Below are the code and all the weights of a small trained network. Each question names an input and a class and asks about switching units off, where a switched-off unit gives its printed mean instead of its output.

import numpy as np


def w(rows, s, z=0):
    codes = np.array(rows[::2]) - 128.0
    scale = np.full(codes.shape[1], s)
    scale[-1] = z or s
    return codes * scale


def f(y):
    return np.maximum(y, 0)


def log_softmax(a):
    a = a - a.max(-1, keepdims=True)
    return a - np.log(np.exp(a).sum(-1, keepdims=True))


def net(x, mask):
    res = np.array(x, float).reshape(1, 6) / 4 @ E
    y = f(res @ A[0][:, :-1].T + A[0][:, -1])
    res = res + np.where(mask, y, B[0][:, -1]) @ B[0][:, :-1]
    return log_softmax(res[-1] @ U[:, :-1].T + U[:, -1])


A, B = {}, {}
E = w([
[98,140,128,119,201,94,77,211],'x0',
[134,114,159,129,116,49,143,94],'x1',
[192,186,88,150,144,67,68,167],'x2',
[129,157,169,35,126,143,175,129],'x3',
[165,2,154,72,144,110,81,119],'x4',
[154,118,55,83,14,129,99,178],'x5',
],0.01)
A[0] = w([
[127,119,138,99,136,103,133,144,31],'N0',
[123,129,156,153,101,156,205,53,56],'N1',
[101,2,158,108,149,169,133,120,72],'N2',
[95,150,128,143,151,141,126,152,131],'N3',
[139,158,71,162,42,147,100,155,12],'N4',
[97,107,134,145,124,120,148,132,57],'N5',
[123,157,110,149,164,149,117,135,149],'N6',
[118,152,142,95,95,168,149,138,17],'N7',
[113,136,145,93,87,180,186,115,149],'N8',
[111,152,117,75,95,179,165,141,2],'N9',
[131,147,137,105,141,71,115,147,53],'N10',
[165,135,99,122,149,165,102,128,49],'N11',
[56,183,126,167,173,152,140,177,53],'N12',
[119,157,118,101,78,149,150,141,117],'N13',
[131,114,145,100,134,69,118,139,129],'N14',
],0.018,0.0036)
B[0] = w([
[164,110,133,117,139,104,117,131,148],'N0',
[133,117,160,206,121,95,119,3,223],'N1',
[96,19,110,116,152,209,129,142,253],'N2',
[134,145,156,157,157,143,185,178,169],'N3',
[54,118,32,235,65,112,147,161,224],'N4',
[85,149,111,145,156,114,135,103,145],'N5',
[163,172,128,134,186,177,101,135,176],'N6',
[138,162,132,60,99,127,158,137,165],'N7',
[88,151,129,16,94,132,155,83,212],'N8',
[144,163,166,25,73,123,154,157,180],'N9',
[163,119,145,124,129,33,101,133,168],'N10',
[201,135,173,185,81,182,117,139,156],'N11',
[90,216,124,102,229,160,153,187,211],'N12',
[94,133,122,60,79,112,113,149,180],'N13',
[139,88,119,96,115,45,108,119,175],'N14',
],0.018,0.016)
U = w([
[93,2,92,105,174,187,123,126,200],'0',
[138,147,88,114,127,128,124,174,1],'1',
[164,83,105,122,152,54,82,148,155],'2',
[105,184,120,140,215,143,160,148,150],'3',
[87,141,102,70,83,141,178,97,148],'4',
[100,129,145,156,140,132,163,12,130],'5',
[112,139,5,180,72,127,118,168,89],'6',
[205,130,102,173,141,160,67,148,114],'7',
],0.0098,0.0043)

Each question gives the input, the list of numbers given to net, and the class t.
The units are the neurons (one row each of A and B). Each row of codes is followed by its name. A weight is (code - 128) times the scale printed after its matrix; where a second scale follows, it is the last column's (A, B and U).
mask holds one flag per neuron, in row order. A switched-off neuron (its flag False) gives its mean, the last column of its row in B, instead of its output. The means were averaged over made-up inputs and are rounded, as every weight is.
A unit's drop is (log p(t) with every unit on - log p(t) with that unit switched off) / (log p(t) with every unit on - log p(t) with every unit switched off).
The circuit of an input: a set's keep is (log p(t) with only the set's units on - log p(t) with every unit switched off) / (log p(t) with every unit on - log p(t) with every unit switched off). Starting from the 12 units with the biggest drops (on a tie, the unit counted first), units are removed one at a time, each time the one whose removal leaves the highest keep (on an exact tie, the one counted first), for as long as the keep stays at least 0.8.
circuit, biggest first: the units of the circuit, biggest drop first
k most important neurons: the k neurons with the biggest drops, biggest first
drop of u: that unit's drop, to one decimal
input [-5,-6,3,1,1,7], class 6: circuit, biggest first => N4
input [-7,7,6,-5,6,-6], class 2: circuit, biggest first => N14, N8
input [-4,-6,5,6,3,-7], class 5: 2 most important neurons => N2, N12
input [6,6,-2,-3,-3,4], class 6: 2 most important neurons => N2, N1
input [-5,-7,6,-4,6,-6], class 7: circuit, biggest first => N11, N8
input [5,7,6,2,-1,7], class 2: 2 most important neurons => N10, N14
input [6,1,5,-1,-2,2], class 3: 2 most important neurons => N12, N6
input [-2,0,4,-1,5,3], class 6: 2 most important neurons => N2, N1
input [2,-2,2,-1,1,0], class 7: 2 most important neurons => N2, N4
input [4,1,3,0,6,-3], class 2: 3 most important neurons => N10, N14, N8
input [3,5,2,4,8,5], class 2: 2 most important neurons => N14, N10
input [-4,5,3,4,-7,8], class 6: 2 most important neurons => N4, N12
input [-6,-1,3,-8,-5,-4], class 3: 3 most important neurons => N12, N6, N8
input [7,-8,7,-1,7,-3], class 7: circuit, biggest first => N11
input [4,-1,3,4,-1,4], class 6: 2 most important neurons => N8, N4
input [-6,4,-8,-6,-6,1], class 5: drop of N1 => 5.3
input [7,-3,-3,-8,-4,0], class 3: drop of N5 => 0.0
input [2,6,-4,-4,-3,4], class 6: drop of N2 => 0.1
